Below is a small trained network, with its code and all its weights. Each question gives an input and a target symbol and asks what happens when units are switched off, that is, made to give their printed mean instead of their output.

import numpy as np


def w(rows, s, z=0):
    codes = np.array(rows[::2]) - 128.0
    scale = np.full(codes.shape[1], s)
    scale[-1] = z or s
    return codes * scale


def norm(h):
    return h / np.sqrt((h * h).mean(-1, keepdims=True) + 1e-5)


def f(y):
    return y / 2 * (1 + np.tanh(0.7978845608 * (y + 0.044715 * y**3)))


def softmax(a):
    e = np.exp(a - a.max(-1, keepdims=True))
    return e / e.sum(-1, keepdims=True)


def log_softmax(a):
    a = a - a.max(-1, keepdims=True)
    return a - np.log(np.exp(a).sum(-1, keepdims=True))


def net(x, mask):
    ids = ['ΣΦβδεπτψω'.index(c) for c in x.split()]
    T = len(ids)
    res = E[ids] + P[:T]
    r = norm(res)
    for j in range(2):
        rows = slice(3 * j, 3 * j + 3)
        q, k, v = (r @ M[0][rows].T for M in (Q, K, V))
        z = softmax(np.where(np.tri(T) > 0, q @ k.T / 3**0.5, -1e9)) @ v
        o = O[0][rows]
        res = res + np.where(mask[j], z, o[:, -1]) @ o[:, :-1]
    y = f(norm(res) @ A[0][:, :-1].T + A[0][:, -1])
    res = res + np.where(mask[2:6], y, B[0][:, -1]) @ B[0][:, :-1]
    return log_softmax(norm(res)[-1] @ U[:, :-1].T + U[:, -1])


Q, K, V, O, A, B = {}, {}, {}, {}, {}, {}
E = w([
[201,56,114],'Σ',
[168,135,65],'Φ',
[145,103,127],'β',
[204,99,102],'δ',
[159,139,103],'ε',
[163,135,246],'π',
[189,79,72],'τ',
[127,93,71],'ψ',
[156,40,102],'ω',
],0.011)
P = w([
[17,223,231],'0',
[162,87,18],'1',
[166,63,48],'2',
[135,86,67],'3',
[188,99,2],'4',
[168,59,21],'5',
[178,95,85],'6',
],0.0043)
Q[0] = w([
[53,234,134],'h1',
[61,151,160],'h1',
[236,65,147],'h1',
[181,5,112],'h2',
[64,143,168],'h2',
[121,154,191],'h2',
],0.013)
K[0] = w([
[170,58,68],'h1',
[163,128,67],'h1',
[131,165,223],'h1',
[85,249,197],'h2',
[194,140,69],'h2',
[150,153,75],'h2',
],0.015)
V[0] = w([
[182,159,186],'h1',
[199,60,32],'h1',
[188,51,254],'h1',
[79,70,117],'h2',
[167,153,70],'h2',
[156,84,44],'h2',
],0.015)
O[0] = w([
[186,169,3,171],'h1',
[230,12,135,148],'h1',
[85,92,20,254],'h1',
[21,19,194,129],'h2',
[254,138,160,120],'h2',
[181,37,170,140],'h2',
],0.0093,0.007)
A[0] = w([
[207,91,146,168],'n1',
[149,167,95,96],'n2',
[77,167,171,157],'n3',
[155,101,254,2],'n4',
],0.0099,0.0025)
B[0] = w([
[24,95,110,252],'n1',
[148,222,255,159],'n2',
[201,85,249,143],'n3',
[92,221,150,191],'n4',
],0.0065,0.0031)
U = w([
[136,127,121,56],'Σ',
[249,28,155,184],'Φ',
[82,134,229,253],'β',
[137,68,47,43],'δ',
[238,193,182,172],'ε',
[34,173,110,146],'π',
[240,167,29,88],'τ',
[1,12,115,58],'ψ',
[155,203,136,194],'ω',
],0.0099,0.0037)

Each question gives the input, a string of symbols that net reads in full, and the target symbol t.
The units are the heads (3 rows each of Q, K, V and O) and the neurons (one row each of A and B). Each row of codes is followed by its name. A weight is (code - 128) times the scale printed after its matrix; where a second scale follows, it is the last column's (O, A, B and U).
mask holds one flag per unit, heads first, then neurons. A switched-off unit (its flag False) gives its mean, the last column of its rows in O or B, instead of its output. The means were averaged over made-up inputs and are rounded, as every weight is.
A unit's drop is (log p(t) with every unit on - log p(t) with that unit switched off) / (log p(t) with every unit on - log p(t) with every unit switched off).
The circuit of an input: a set's keep is (log p(t) with only the set's units on - log p(t) with every unit switched off) / (log p(t) with every unit on - log p(t) with every unit switched off). Starting from all 6 units, units are removed one at a time, each time the one whose removal leaves the highest keep (on an exact tie, the one counted first), for as long as the keep stays at least 0.8.
circuit, biggest first: the units of the circuit, biggest drop first
heads that matter: for each layer, one digit per head in row order, 1 if its drop is at least 0.15 and else 0, layers parted by /
drop of u: that unit's drop, to one decimal
input ω ω ω, target ψ: heads that matter : 01
input β τ δ ω ω τ, target π: circuit, biggest first : [h1]
input τ δ Φ δ, target Φ: heads that matter : 00
input τ δ τ τ ε, target Φ: heads that matter : 00
input ω ψ Σ, target ψ: heads that matter : 01
input Φ β β β Σ δ Φ, target ε: heads that matter : 10
input τ τ τ τ τ τ τ, target Φ: heads that matter : 00
input ψ ψ τ, target β: heads that matter : 10
input τ Φ Φ ω ω Σ ω, target Φ: drop of h2 : 0.1
input β Σ τ τ τ ω, target π: drop of h1 : 0.2
input ψ τ τ ω δ τ ε, target β: drop of h1 : 0.7
input ψ τ τ ω, target β: drop of h1 : 0.8
